Each row has a name. Each question is about the rows just above it.

[ -1 -18 -11 -51   8 -13   8] -> rezog
[ -4  22   4 -12   9  -2  -5] -> Mam
[ -4  21   4 -16   9  -8  -4] -> Diniv
[ -3   7  -2 -31  10  11   1] -> Kazir
Is [-12   9  -2  -5] printed in one of the named rows, side by side and in this order?
yes
Among the named rows, does one hold [11  1] next to each other, in this order?
yes
Does one of the named rows hold [-11 -51] side by side, in this order?
yes
Does one of the named rows hold [ 9 -2] side by side, in this order?
yes
Among the named rows, does one hold [-11 -51   8 -13   8] next to each other, in this order?
yes
Among the named rows, does one hold [ -2   9 -12] next to each other, in this order?
no

[ -2 -18  13  -9  -3   3   7  38  -3  34  13  14  41  -9 -13  -6 -18 -20] : rasi
[-10  22 -49   4   5 -10  -7   7  -9   7   5   0  -3   9   1  -8 -11  -7] : Diniv
[ 18   3 -31 -11  25 -20   0  11  -1 -12 -33  13  -6 -13  13 -37  -1  12] : kiluf
[ 49  14   8 -40   9   7  20 -36  30  16  -7  22  -7   8 -27 -13 -18  -7] : gikuf
[-19   0  -9  -2  10 -21   7   6 -18  10  -6   0  41   7  -4  21  13 -11] : Gelig
[  1 -14 -14   5   3  15  -5   3   1   5  27   8 -15  21   6 -45 -23  21] : timal
[ 16 -13 -12 -20 -14  -1  24  38  -4  10 -15 -14  14  -1  -9  -1   4 -34] : dubup
[ 11 -19  -8 -37 -16  19  30 -21   2  -1   2   9   6  -9  -3  18  11  10] : Kazir
[  8  -2 -14 -23  14  -9 -34  16   1   6  -7  21 -22  14  14  -3  11  -1] : Pamol
Among the named rows, does one hold [-5  3  1] next to each other, in this order?
yes
Does one of the named rows hold [-14  14  -2] side by side, in this order?
no

[ -1  -6  -3  -9 -42  -5   8  -2   1   6   4 -25  -1   5  -7  -2   4   9
   3   6  19  -2  -8   7 -22  -2  -2  -9   4  -2   8  -2  -5  -2  -2  -8
   5   2   0  -6  -1] : Mam
[ -5 -15   4   8 -42  -8 -16   0  -1   9   7 -28   8   2   0   1  -8  -3
  -3   8  24  -2  -3   5 -25  -1   2 -25   6   3  29   2  11  -4   0  -2
  -5   0  -5  -2   1] : gikuf
[ -4  -7  -7   4 -31  -4  -9   0   0   1   4 -25   2   6  -6  -1 -21  -7
  -1   9  -2  -5 -10  18 -28  -9   3  -2   8  -5  11  -3 -10  -4  -2  -5
   6  -2  -4  -3  -3] : Kazir
[ -5  -4  -1  24  15  -2 -34   4   0  -2   7  -8   5   0   5   2 -27 -13
  -9   5   0  -1  -3  12 -13  -3   9  -6   6   7  23   4   4   1   0  11
  -7  -1  -1   5  -6] : Diniv
[  1   2 -12  -5  -9  -1   1  -1   3 -10   0 -17   0   7  -6  -5  -5   8
   5   6   5  -5 -12  19 -16  -7   2  18   6 -17  -8 -10 -20   1  -2  -4
  11   3  -4  -2  -5] : Dum
[ -4  -7  -7   4 -31  -4  -9   0   0   1   4 -25   2   6  -6  -1  -9   1
  -1   9  14  -5 -10  18 -28  -9   3  -7   8  -5  11  -3 -10  -4  -2  -5
   6  -2  -4  -3  -3] : dubup
[  1  -4   9   6   8  -2  -7   1  -4   6   0  18   3 -10   5   4   2  -6
  -4  -4  -2   6  18 -16  14   7   1 -10  -5  12   9   9  17   2   3   5
 -13  -2   3   2   8] : rezog
[ -3 -10  -3   4 -43  -7  -9  -1   3   3   3 -30   2   7  -3   0  -6   2
  -3  11  22  -4  -8  12 -28   1   0 -11   7   0  16  -1  -2  -3  -3  -6
   4   1  -5  -5  -2] : rasi
[ -4  -7   3  16 -13  -6 -25   2  -1   5   4 -17   5   0   2   2 -14  -8
  -8   7  11  -1  -2   9 -21  -3   5 -17   8   8  30   4   5  -3  -1   3
  -7  -1  -3   0  -1] : timal
Is [9 3] printed in one of the named rows, side by side and in this order?
yes
Is [ 1 -1] printed in one of the named rows, side by side and in this order?
yes
Is [-6  6] printed in one of the named rows, side by side and in this order?
yes
Among the named rows, does one hold [ 1  0  0 -9] next to each other, in this order?
no
Among the named rows, does one hold [  6  19 -16] next to each other, in this order?
no

